[[134 133 139 145 120 129 117 137 135]
 [131 118 121 120 130 142 136 105 119]
 [146 123 133 138 118 138 132 103 139]
 [126 123 124 120 137 136 131 120 108]]
->
[[126 123 124 120 137 136 131 120 108]
 [131 118 121 120 130 142 136 105 119]
 [134 133 139 145 120 129 117 137 135]
 [146 123 133 138 118 138 132 103 139]]

[[155 110]
 [124 127]
 [139 124]]
->
[[124 127]
 [139 124]
 [155 110]]

[[123 114]
 [122 135]
 [139 116]
 [141 105]
 [128 127]
 [111 150]
 [131 114]]
->
[[111 150]
 [122 135]
 [123 114]
 [128 127]
 [131 114]
 [139 116]
 [141 105]]

[[116 118]
 [105 101]
 [106 101]
 [142 156]
 [123 122]
 [137 136]
 [125 137]
 [127 120]
 [135 141]
 [112 110]]
->
[[105 101]
 [106 101]
 [112 110]
 [116 118]
 [123 122]
 [125 137]
 [127 120]
 [135 141]
 [137 136]
 [142 156]]

[[128 105 122 107 128 128]
 [126 117 126 115 130 129]
 [129 111 120 105 128 128]]
->
[[126 117 126 115 130 129]
 [128 105 122 107 128 128]
 [129 111 120 105 128 128]]

[[136 114 124 123 131 117 124 143 130 133 122 131 132]
 [125 115 131 136 133 129 128 125 130 129 101 125 130]
 [126 130 142 139 120 130 123 130 126 141 131 137 119]
 [137 124 111 119 128 127 141 132 144 132 134 132 139]]
->
[[125 115 131 136 133 129 128 125 130 129 101 125 130]
 [126 130 142 139 120 130 123 130 126 141 131 137 119]
 [136 114 124 123 131 117 124 143 130 133 122 131 132]
 [137 124 111 119 128 127 141 132 144 132 134 132 139]]

[[134 120 138 138 131 125 112 131 128 129 111]
 [124 120 134 118 141 130 122 138 153 139 115]]
->
[[124 120 134 118 141 130 122 138 153 139 115]
 [134 120 138 138 131 125 112 131 128 129 111]]

[[126 114 121 135 136 134 128 115 130 115 129 131 132 126 143 122]
 [123 109 125 121 132 126 125 107 126 114 129 128 130 124 133 105]
 [129 130 121 126 127 139 132 130 135 131 125 131 121 127 133 134]
 [116 143 129 137 125 121 129 146 129 137 127 127 123 128 121 144]
 [134 125 122 132 126 139 128 123 137 135 128 130 132 127 121 117]
 [131 126 129 137 124 131 129 122 130 127 128 127 126 132 123 117]]
->
[[116 143 129 137 125 121 129 146 129 137 127 127 123 128 121 144]
 [123 109 125 121 132 126 125 107 126 114 129 128 130 124 133 105]
 [126 114 121 135 136 134 128 115 130 115 129 131 132 126 143 122]
 [129 130 121 126 127 139 132 130 135 131 125 131 121 127 133 134]
 [131 126 129 137 124 131 129 122 130 127 128 127 126 132 123 117]
 [134 125 122 132 126 139 128 123 137 135 128 130 132 127 121 117]]
---
[[129 133 130 129 127]
 [128 126 127 128 128]
 [127 116 123 126 130]
 [130 154 140 133 124]]
->
[127 128 123 154]

[[136 102 138 141]
 [135 108 135 135]
 [136 104 137 140]
 [135 107 136 137]]
->
[141 135 104 135]

[[109 150]
 [122 120]
 [139 138]
 [129 140]
 [121 126]]
->
[150 122]

[[105 128 129 130]
 [153 127 129 125]
 [138 130 128 134]
 [133 124 132 116]]
->
[130 129 130 133]

[[129 148]
 [130 149]
 [111 150]]
->
[148 130]

[[125 125 128 126 125]
 [130 152 126 137 133]
 [133 124 128 127 131]]
->
[125 137 128]

[[131 126 129 131 129]
 [115 143 108 118 137]
 [137 127 142 134 111]
 [131  99 137 138 141]]
->
[129 118 142  99]
---
[[126 123 123 136]
 [122 110 126 143]
 [130 121 151 149]]
->
[[126 123]
 [122 110]
 [130 121]]

[[128 128 128 142 151]
 [129 145 149 130 128]
 [128 134 155 136 128]
 [128 128 128 141 153]]
->
[[128 128]
 [129 145]
 [128 134]]

[[105 148]
 [125 128]
 [141 126]
 [130 114]]
->
[[105 148]
 [125 128]
 [141 126]]

[[100 147 116 114 135]
 [123 130 127 133 125]
 [140 116 128 144 125]
 [121 130 127 127 130]
 [127 123 138 148 128]]
->
[[100 147]
 [123 130]
 [140 116]]

[[127 128 121 153 125]
 [127 128 128 138 126]
 [126 128 126 118 125]
 [122 127 125 125 125]
 [135 128 126 155 126]]
->
[[127 128]
 [127 128]
 [126 128]]

[[143 115 103 156]
 [144 115 102 155]
 [142 115 100 153]]
->
[[143 115]
 [144 115]
 [142 115]]

[[150 122 144 123]
 [109 132 124 137]
 [114 139 121 155]
 [107 122 119 125]]
->
[[150 122]
 [109 132]
 [114 139]]
